Here is a tiny trained network, its code and every weight. The questions are about switching its units off for an input and a class, where a switched-off unit gives its printed mean instead of its output.

import numpy as np


def w(rows, s, z=0):
    codes = np.array(rows[::2]) - 128.0
    scale = np.full(codes.shape[1], s)
    scale[-1] = z or s
    return codes * scale


def f(y):
    return np.maximum(y, 0)


def log_softmax(a):
    a = a - a.max(-1, keepdims=True)
    return a - np.log(np.exp(a).sum(-1, keepdims=True))


def net(x, mask):
    res = np.array(x, float).reshape(1, 5) / 4 @ E
    y = f(res @ A[0][:, :-1].T + A[0][:, -1])
    res = res + np.where(mask, y, B[0][:, -1]) @ B[0][:, :-1]
    return log_softmax(res[-1] @ U[:, :-1].T + U[:, -1])


A, B = {}, {}
E = w([
[21,106,196,14,64,100],'x0',
[106,226,42,132,41,121],'x1',
[176,203,158,2,198,178],'x2',
[29,129,69,122,237,138],'x3',
[128,129,129,129,128,125],'x4',
],0.0096)
A[0] = w([
[75,154,24,111,145,130,84],'n0',
[219,106,162,100,89,101,78],'n1',
[168,117,89,146,136,142,57],'n2',
[212,129,73,138,185,110,100],'n3',
[246,116,179,112,76,115,90],'n4',
[183,224,161,61,176,172,105],'n5',
[89,124,131,147,191,117,57],'n6',
[139,164,67,139,107,158,63],'n7',
[161,174,125,160,160,144,94],'n8',
[171,125,110,181,150,209,105],'n9',
[97,99,83,167,99,81,137],'n10',
[208,118,205,152,61,93,55],'n11',
[112,45,181,79,143,96,100],'n12',
[209,76,101,180,179,115,109],'n13',
[169,162,133,76,147,159,96],'n14',
[60,77,142,248,99,89,117],'n15',
[125,217,92,123,92,72,101],'n16',
[111,45,99,176,109,80,121],'n17',
[19,103,192,57,81,97,70],'n18',
[184,110,183,152,105,104,85],'n19',
[148,140,114,154,140,131,77],'n20',
[154,159,80,192,173,148,127],'n21',
[59,116,84,129,191,109,26],'n22',
[103,200,61,116,64,147,50],'n23',
[143,152,116,83,168,140,105],'n24',
[152,63,178,136,158,158,4],'n25',
[125,134,126,196,132,156,105],'n26',
[122,177,82,125,94,125,89],'n27',
[186,102,130,130,71,103,90],'n28',
[187,101,151,174,198,110,120],'n29',
[101,211,78,138,77,153,17],'n30',
[118,81,149,188,114,106,126],'n31',
[171,16,220,163,213,140,37],'n32',
[204,150,72,172,149,161,107],'n33',
[164,175,173,84,196,123,145],'n34',
[124,190,87,132,91,113,86],'n35',
[62,128,81,156,237,121,44],'n36',
[155,29,169,127,162,183,34],'n37',
[179,127,136,136,92,136,29],'n38',
[83,81,123,134,226,114,80],'n39',
],0.011,0.0039)
B[0] = w([
[75,149,168,193,128,179,190],'n0',
[68,147,157,137,170,178,182],'n1',
[121,149,135,97,100,120,164],'n2',
[111,160,136,44,99,101,207],'n3',
[67,175,124,158,160,202,205],'n4',
[217,21,41,95,138,173,230],'n5',
[83,141,158,146,158,171,169],'n6',
[140,126,145,146,136,78,171],'n7',
[138,148,122,97,68,113,176],'n8',
[104,139,139,91,99,101,200],'n9',
[155,93,72,99,156,162,200],'n10',
[90,177,165,130,147,220,201],'n11',
[136,180,135,133,118,19,199],'n12',
[112,148,141,73,88,78,223],'n13',
[175,76,73,112,143,150,184],'n14',
[189,29,38,87,125,178,248],'n15',
[150,130,155,175,164,86,192],'n16',
[205,53,48,71,152,153,211],'n17',
[74,173,137,36,1,77,249],'n18',
[113,159,158,167,139,184,174],'n19',
[113,140,129,101,111,111,155],'n20',
[98,157,137,74,69,99,214],'n21',
[88,181,139,125,148,194,184],'n22',
[154,131,168,204,173,38,200],'n23',
[166,104,81,104,127,167,175],'n24',
[150,113,146,195,144,71,173],'n25',
[110,104,139,84,97,132,175],'n26',
[134,132,147,191,182,81,175],'n27',
[91,153,148,131,158,200,178],'n28',
[101,159,144,92,88,64,208],'n29',
[131,113,141,170,168,71,188],'n30',
[188,82,79,116,160,152,191],'n31',
[156,115,166,213,169,45,240],'n32',
[101,146,164,82,74,95,219],'n33',
[172,40,49,121,149,128,206],'n34',
[120,112,133,180,163,85,180],'n35',
[98,191,156,146,148,219,214],'n36',
[157,126,152,186,151,59,191],'n37',
[104,150,150,134,127,175,156],'n38',
[77,177,171,176,172,180,206],'n39',
],0.0088,0.013)
U = w([
[202,49,32,83,138,155,134],'0',
[90,168,148,38,16,40,83],'1',
[152,131,158,231,170,13,254],'2',
[70,186,160,163,159,250,27],'3',
],0.015,0.0041)

Each question gives the input, the list of numbers given to net, and the class t.
The units are the neurons (one row each of A and B). Each row of codes is followed by its name. A weight is (code - 128) times the scale printed after its matrix; where a second scale follows, it is the last column's (A, B and U).
mask holds one flag per neuron, in row order. A switched-off neuron (its flag False) gives its mean, the last column of its row in B, instead of its output. The means were averaged over made-up inputs and are rounded, as every weight is.
A unit's drop is (log p(t) with every unit on - log p(t) with that unit switched off) / (log p(t) with every unit on - log p(t) with every unit switched off).
The circuit of an input: a set's keep is (log p(t) with only the set's units on - log p(t) with every unit switched off) / (log p(t) with every unit on - log p(t) with every unit switched off). Starting from the 12 units with the biggest drops (on a tie, the unit counted first), units are removed one at a time, each time the one whose removal leaves the highest keep (on an exact tie, the one counted first), for as long as the keep stays at least 0.8.
units of the circuit, in order: the units of the circuit, biggest drop first
top k neurons: the k neurons with the biggest drops, biggest first
drop of u: that unit's drop, to one decimal
input [2,-6,-8,-7,-1], class 0: units of the circuit, in order => (n15)
input [4,-6,5,-6,-2], class 2: units of the circuit, in order => (n32 n37)
input [0,-6,5,2,-4], class 2: top 2 neurons => (n32 n15)
input [6,-2,6,-5,2], class 0: top 2 neurons => (n5 n34)
input [-3,-8,4,-8,8], class 2: top 2 neurons => (n32 n37)
input [-4,-4,-5,4,-7], class 0: top 3 neurons => (n15 n18 n17)
input [-2,-3,-6,-7,2], class 3: top 2 neurons => (n11 n4)
input [4,1,6,6,7], class 0: top 2 neurons => (n5 n34)
input [-4,2,2,-5,-8], class 3: top 2 neurons => (n18 n4)
input [-3,-2,0,-3,-5], class 1: top 2 neurons => (n36 n39)
input [4,-2,1,5,-2], class 3: top 2 neurons => (n39 n13)
input [-6,-6,3,1,5], class 1: top 3 neurons => (n3 n13 n29)
input [2,6,7,1,-6], class 0: drop of n5 => 0.9
input [5,-4,6,-3,8], class 0: units of the circuit, in order => (n5)
input [5,0,-3,8,0], class 3: drop of n33 => 0.0
input [4,1,4,-2,4], class 0: drop of n5 => 0.5
